Below are the code and all the weights of a small trained network. Each question names an input and a target symbol and asks about switching units off, where a switched-off unit gives its printed mean instead of its output.

import numpy as np


def w(rows, s, z=0):
    codes = np.array(rows[::2]) - 128.0
    scale = np.full(codes.shape[1], s)
    scale[-1] = z or s
    return codes * scale


def f(y):
    return np.maximum(y, 0)


def softmax(a):
    e = np.exp(a - a.max(-1, keepdims=True))
    return e / e.sum(-1, keepdims=True)


def log_softmax(a):
    a = a - a.max(-1, keepdims=True)
    return a - np.log(np.exp(a).sum(-1, keepdims=True))


def net(x, mask):
    ids = ['βγδεζθλξπτφψω'.index(c) for c in x.split()]
    T = len(ids)
    res = E[ids] + P[:T]
    u = 0
    for l in range(2):
        r = res
        for j in range(2):
            rows = slice(2 * j, 2 * j + 2)
            q, k, v = (r @ M[l][rows].T for M in (Q, K, V))
            z = softmax(np.where(np.tri(T) > 0, q @ k.T / 2**0.5, -1e9)) @ v
            o = O[l][rows]
            res = res + np.where(mask[u + j], z, o[:, -1]) @ o[:, :-1]
        u += 2
        y = f(res @ A[l][:, :-1].T + A[l][:, -1])
        res = res + np.where(mask[u : u + 4], y, B[l][:, -1]) @ B[l][:, :-1]
        u += 4
    return log_softmax(res[-1] @ U[:, :-1].T + U[:, -1])


Q, K, V, O, A, B = {}, {}, {}, {}, {}, {}
E = w([
[220,190,86,136,198,127,125,106,116,113],'β',
[75,106,70,136,172,164,116,150,148,82],'γ',
[177,181,221,143,125,116,87,156,130,248],'δ',
[208,125,124,185,96,148,148,208,208,114],'ε',
[141,80,136,105,104,135,163,182,67,108],'ζ',
[160,96,112,111,113,135,189,100,58,87],'θ',
[122,126,170,148,154,125,146,203,127,142],'λ',
[80,135,202,92,129,133,105,105,80,201],'ξ',
[82,183,81,106,170,180,60,130,171,179],'π',
[115,176,200,171,124,145,159,110,143,178],'τ',
[90,116,151,182,182,133,200,141,109,65],'φ',
[197,56,110,107,23,159,121,178,134,125],'ψ',
[179,79,194,165,108,86,198,157,60,119],'ω',
],0.016)
P = w([
[118,122,166,162,154,213,139,112,93,152],'0',
[184,118,123,127,146,164,38,125,100,112],'1',
[102,106,104,93,172,128,173,110,198,178],'2',
[189,109,66,92,183,102,147,141,125,167],'3',
[173,101,131,110,147,166,35,118,107,77],'4',
[93,201,103,115,45,51,148,152,138,103],'5',
[142,250,89,115,138,74,139,154,125,129],'6',
[154,97,119,122,150,185,44,111,104,78],'7',
[132,99,184,117,165,241,177,112,163,186],'8',
[185,80,170,87,184,192,109,88,111,133],'9',
],0.016)
Q[0] = w([
[63,171,138,155,49,11,119,114,121,40],'L0H0',
[151,91,202,144,143,224,52,67,126,66],'L0H0',
[75,198,74,128,50,30,163,143,114,133],'L0H1',
[107,228,156,142,61,75,39,113,106,16],'L0H1',
],0.011)
K[0] = w([
[127,172,87,162,102,72,78,142,62,109],'L0H0',
[169,103,136,172,189,246,140,147,77,167],'L0H0',
[120,162,118,96,71,6,88,117,142,75],'L0H1',
[102,182,117,205,68,103,54,153,62,93],'L0H1',
],0.013)
V[0] = w([
[110,76,76,37,86,178,116,72,74,132],'L0H0',
[120,101,157,124,171,92,230,103,74,37],'L0H0',
[38,98,164,127,141,127,103,252,131,118],'L0H1',
[106,190,82,128,190,172,147,139,164,80],'L0H1',
],0.011)
O[0] = w([
[103,203,177,124,103,70,159,252,103,70,4],'L0H0',
[148,105,184,33,160,127,196,40,170,76,110],'L0H0',
[118,77,63,73,103,186,181,167,104,143,203],'L0H1',
[175,206,112,149,41,167,139,53,84,75,198],'L0H1',
],0.014,0.0038)
A[0] = w([
[27,45,78,66,153,169,190,131,139,118,118],'L0N0',
[25,146,166,153,5,213,168,87,154,181,151],'L0N1',
[140,198,128,59,150,106,188,150,78,80,87],'L0N2',
[108,184,58,136,253,165,111,104,118,122,253],'L0N3',
],0.0048)
B[0] = w([
[171,161,138,115,140,112,128,112,70,190,221],'L0N0',
[23,76,214,155,109,165,128,133,124,148,217],'L0N1',
[99,112,171,155,26,180,192,230,217,180,185],'L0N2',
[202,30,223,122,2,54,172,165,42,125,255],'L0N3',
],0.0067,0.0086)
Q[1] = w([
[120,186,91,176,117,97,104,79,172,73],'L1H0',
[113,111,89,145,185,117,158,162,199,131],'L1H0',
[114,163,51,140,73,21,227,99,157,226],'L1H1',
[167,58,190,103,1,142,147,220,88,151],'L1H1',
],0.0088)
K[1] = w([
[165,192,129,140,130,126,105,98,85,108],'L1H0',
[174,96,128,90,158,78,113,178,118,130],'L1H0',
[56,114,33,76,39,2,126,74,174,154],'L1H1',
[62,101,146,138,91,166,156,149,186,157],'L1H1',
],0.0094)
V[1] = w([
[216,177,95,93,208,98,88,166,141,155],'L1H0',
[112,67,147,182,148,164,149,164,184,113],'L1H0',
[250,128,25,61,118,113,161,178,81,154],'L1H1',
[202,42,55,176,96,174,107,155,253,20],'L1H1',
],0.0059)
O[1] = w([
[123,123,172,76,150,98,112,90,6,151,7],'L1H0',
[105,101,100,104,79,125,113,174,171,142,169],'L1H0',
[134,104,159,112,163,220,128,174,101,105,81],'L1H1',
[205,86,170,167,25,115,113,130,151,53,43],'L1H1',
],0.012,0.013)
A[1] = w([
[95,254,141,141,80,105,95,218,44,138,87],'L1N0',
[94,95,55,240,68,162,40,109,66,153,13],'L1N1',
[110,85,115,205,216,94,67,191,42,215,55],'L1N2',
[141,72,103,105,176,169,119,72,125,159,4],'L1N3',
],0.0073,0.0037)
B[1] = w([
[80,17,105,159,198,123,148,59,130,1,198],'L1N0',
[221,158,195,126,196,104,243,173,138,124,251],'L1N1',
[167,151,100,69,20,124,167,86,81,100,231],'L1N2',
[129,93,156,217,82,66,182,94,53,104,185],'L1N3',
],0.0086,0.019)
U = w([
[136,174,162,141,135,109,82,96,79,97,246],'β',
[101,186,104,144,58,143,111,157,114,97,183],'γ',
[139,157,139,113,95,67,153,154,77,142,87],'δ',
[178,63,188,129,133,88,117,154,138,109,47],'ε',
[156,150,140,36,211,143,132,180,131,126,166],'ζ',
[105,155,188,73,113,18,149,146,155,83,110],'θ',
[125,61,86,172,144,178,91,118,62,161,179],'λ',
[83,163,55,80,138,86,136,108,105,110,163],'ξ',
[119,138,117,157,182,88,173,147,103,93,68],'π',
[99,92,57,181,138,2,118,129,161,171,189],'τ',
[145,102,120,60,129,129,167,47,166,88,2],'φ',
[87,51,151,149,80,48,84,147,101,74,183],'ψ',
[140,49,180,83,201,51,141,99,119,126,62],'ω',
],0.0045,0.0083)

Each question gives the input, a string of symbols that net reads in full, and the target symbol t.
The units are the heads (2 rows each of Q, K, V and O) and the neurons (one row each of A and B). Each row of codes is followed by its name. A weight is (code - 128) times the scale printed after its matrix; where a second scale follows, it is the last column's (O, A, B and U).
mask holds one flag per unit, layer by layer, with each layer's heads first. A switched-off unit (its flag False) gives its mean, the last column of its rows in O or B, instead of its output. The means were averaged over made-up inputs and are rounded, as every weight is.
A unit's drop is (log p(t) with every unit on - log p(t) with that unit switched off) / (log p(t) with every unit on - log p(t) with every unit switched off).
The circuit of an input: a set's keep is (log p(t) with only the set's units on - log p(t) with every unit switched off) / (log p(t) with every unit on - log p(t) with every unit switched off). Starting from all 12 units, units are removed one at a time, each time the one whose removal leaves the highest keep (on an exact tie, the one counted first), for as long as the keep stays at least 0.8.
units of the circuit, in order: the units of the circuit, biggest drop first
unit that matters most: the unit with the biggest drop
top k neurons: the k neurons with the biggest drops, biggest first
k most important neurons of layer l: the k neurons of layer l with the biggest drops, biggest first
heads that matter: for each layer, one digit per head in row order, 1 if its drop is at least 0.15 and else 0, layers parted by /
input θ λ λ ψ β ζ π π, target θ: unit that matters most : L0H0
input λ δ ψ τ, target ψ: heads that matter : 10 / 00
input τ β φ λ π, target τ: heads that matter : 00 / 01
input ε π β θ τ ω, target ω: heads that matter : 11 / 00
input θ ζ ζ λ δ δ π λ ω ψ, target ω: units of the circuit, in order : L0H0, L0H1
input ε ε λ ξ γ β ζ, target β: units of the circuit, in order : L0H1, L1H0
input φ φ δ γ δ β ω, target β: heads that matter : 01 / 10
input ω γ ε, target ε: units of the circuit, in order : L1H1, L0H0, L1N1
input τ ζ ε λ λ, target τ: heads that matter : 00 / 01
input π λ δ γ, target δ: units of the circuit, in order : L1N2, L0H0, L1N1, L1H0
input δ δ β τ φ δ ω π τ, target τ: units of the circuit, in order : L0N1, L1H1, L1H0
input φ λ γ β π λ ω, target λ: units of the circuit, in order : L0H1, L0H0, L1H1, L1N1
input τ ξ δ τ, target δ: heads that matter : 11 / 00
input θ φ ξ γ τ ξ θ τ ω, target ω: heads that matter : 11 / 10
input τ τ δ τ δ β β ζ θ φ, target θ: heads that matter : 11 / 00
input τ ζ ε, target ε: heads that matter : 10 / 01
input τ δ φ τ, target φ: heads that matter : 11 / 00
input λ λ θ τ φ γ π, target γ: unit that matters most : L0H1
input τ β ξ ξ ψ π φ δ, target τ: units of the circuit, in order : L1H1, L0N1, L1H0
input θ ω τ δ γ, target θ: heads that matter : 11 / 00
input ω β ω θ β γ ψ β θ τ, target θ: most important neuron of layer 0 : L0N2
input π ε τ, target τ: top 2 neurons : L0N1, L1N2
input ω ψ τ β, target τ: 3 most important neurons of layer 0 : L0N3, L0N1, L0N0
input τ τ ψ ζ λ φ λ, target φ: heads that matter : 10 / 00
input β δ π β π ζ φ λ π, target π: top 3 neurons : L1N1, L1N0, L0N1
input φ ζ τ θ ξ ζ γ φ ξ β, target ξ: top 2 neurons : L1N2, L1N1
input τ β τ λ δ β τ β λ π, target λ: unit that matters most : L0H1
input λ γ π φ, target π: top 2 neurons : L1N1, L1N0
input λ ε ζ ψ θ, target λ: heads that matter : 01 / 01
